Here is a tiny trained network, its code and every weight. The questions are about switching its units off for an input and a class, where a switched-off unit gives its printed mean instead of its output.

import numpy as np


def w(rows, s, z=0):
    codes = np.array(rows[::2]) - 128.0
    scale = np.full(codes.shape[1], s)
    scale[-1] = z or s
    return codes * scale


def norm(h):
    return h / np.sqrt((h * h).mean(-1, keepdims=True) + 1e-5)


def f(y):
    return y / 2 * (1 + np.tanh(0.7978845608 * (y + 0.044715 * y**3)))


def log_softmax(a):
    a = a - a.max(-1, keepdims=True)
    return a - np.log(np.exp(a).sum(-1, keepdims=True))


def net(x, mask):
    res = np.array(x, float).reshape(1, 4) / 4 @ E
    u = 0
    for l in range(2):
        y = f(norm(res) @ A[l][:, :-1].T + A[l][:, -1])
        res = res + np.where(mask[u : u + 9], y, B[l][:, -1]) @ B[l][:, :-1]
        u += 9
    return log_softmax(norm(res)[-1] @ U[:, :-1].T + U[:, -1])


A, B = {}, {}
E = w([
[183,126,66,209,13],'x0',
[47,162,102,198,155],'x1',
[106,226,53,39,113],'x2',
[226,96,70,135,254],'x3',
],0.0067)
A[0] = w([
[94,110,138,135,158,105],'L0N1',
[143,132,85,66,64,187],'L0N2',
[251,38,129,146,108,210],'L0N3',
[175,167,105,168,172,63],'L0N4',
[134,71,172,117,184,196],'L0N5',
[120,187,80,121,128,128],'L0N6',
[109,140,203,119,74,78],'L0N7',
[76,167,143,139,167,101],'L0N8',
[176,79,123,52,145,252],'L0N9',
],0.014,0.0038)
B[0] = w([
[165,170,121,114,116,142],'L0N1',
[132,185,126,211,132,191],'L0N2',
[31,227,128,156,213,254],'L0N3',
[140,83,72,155,86,161],'L0N4',
[102,230,131,217,114,198],'L0N5',
[57,74,154,152,188,173],'L0N6',
[142,81,173,106,80,172],'L0N7',
[154,140,111,87,158,161],'L0N8',
[119,168,109,254,102,203],'L0N9',
],0.012,0.009)
A[1] = w([
[94,111,122,124,152,73],'L1N1',
[105,139,11,124,167,66],'L1N2',
[14,147,133,111,128,220],'L1N3',
[125,71,184,103,61,44],'L1N4',
[211,159,60,124,176,152],'L1N5',
[126,66,70,134,138,74],'L1N6',
[98,128,187,131,126,253],'L1N7',
[119,62,226,127,72,96],'L1N8',
[138,169,156,145,111,36],'L1N9',
],0.012,0.0029)
B[1] = w([
[107,132,114,59,62,132],'L1N1',
[136,74,183,85,87,191],'L1N2',
[173,147,112,182,154,254],'L1N3',
[196,83,81,90,47,149],'L1N4',
[93,193,135,217,73,153],'L1N5',
[84,2,189,154,170,127],'L1N6',
[192,172,39,128,106,191],'L1N7',
[208,109,62,96,43,164],'L1N8',
[112,111,58,143,164,152],'L1N9',
],0.0098,0.0091)
U = w([
[75,2,134,131,177,80],'0',
[139,150,133,50,180,61],'1',
[137,129,211,72,124,2],'2',
[185,130,85,77,39,103],'3',
[123,206,102,183,130,211],'4',
[80,126,117,82,197,101],'5',
],0.017,0.0062)

Each question gives the input, the list of numbers given to net, and the class t.
The units are the neurons (one row each of A and B). Each row of codes is followed by its name. A weight is (code - 128) times the scale printed after its matrix; where a second scale follows, it is the last column's (A, B and U).
mask holds one flag per neuron, layer by layer. A switched-off neuron (its flag False) gives its mean, the last column of its row in B, instead of its output. The means were averaged over made-up inputs and are rounded, as every weight is.
A unit's drop is (log p(t) with every unit on - log p(t) with that unit switched off) / (log p(t) with every unit on - log p(t) with every unit switched off).
The circuit of an input: a set's keep is (log p(t) with only the set's units on - log p(t) with every unit switched off) / (log p(t) with every unit on - log p(t) with every unit switched off). Starting from the 12 units with the biggest drops (on a tie, the unit counted first), units are removed one at a time, each time the one whose removal leaves the highest keep (on an exact tie, the one counted first), for as long as the keep stays at least 0.8.
units of the circuit, in order: the units of the circuit, biggest drop first
top k neurons: the k neurons with the biggest drops, biggest first
top k neurons in layer l: the k neurons of layer l with the biggest drops, biggest first
drop of u: that unit's drop, to one decimal
input [-3,-5,0,-6], class 3: units of the circuit, in order : L0N3; L0N7
input [5,4,8,6], class 0: top 2 neurons in layer 1 : L1N6; L1N2
input [0,4,0,-3], class 3: top 3 neurons : L0N3; L0N5; L0N7
input [4,7,4,1], class 0: top 2 neurons : L0N3; L0N5
input [3,-5,-5,-8], class 3: top neuron in layer 0 : L0N7
input [-5,6,-4,-8], class 3: top 2 neurons : L0N3; L0N7
input [6,5,7,7], class 0: top 3 neurons in layer 0 : L0N6; L0N5; L0N3
input [-2,8,4,5], class 0: top 2 neurons in layer 0 : L0N3; L0N4
input [2,5,-5,-6], class 3: drop of L0N3 : 0.1
input [-5,-8,-3,-8], class 3: drop of L0N3 : 0.2
input [-4,5,-4,-7], class 3: drop of L0N2 : 0.0
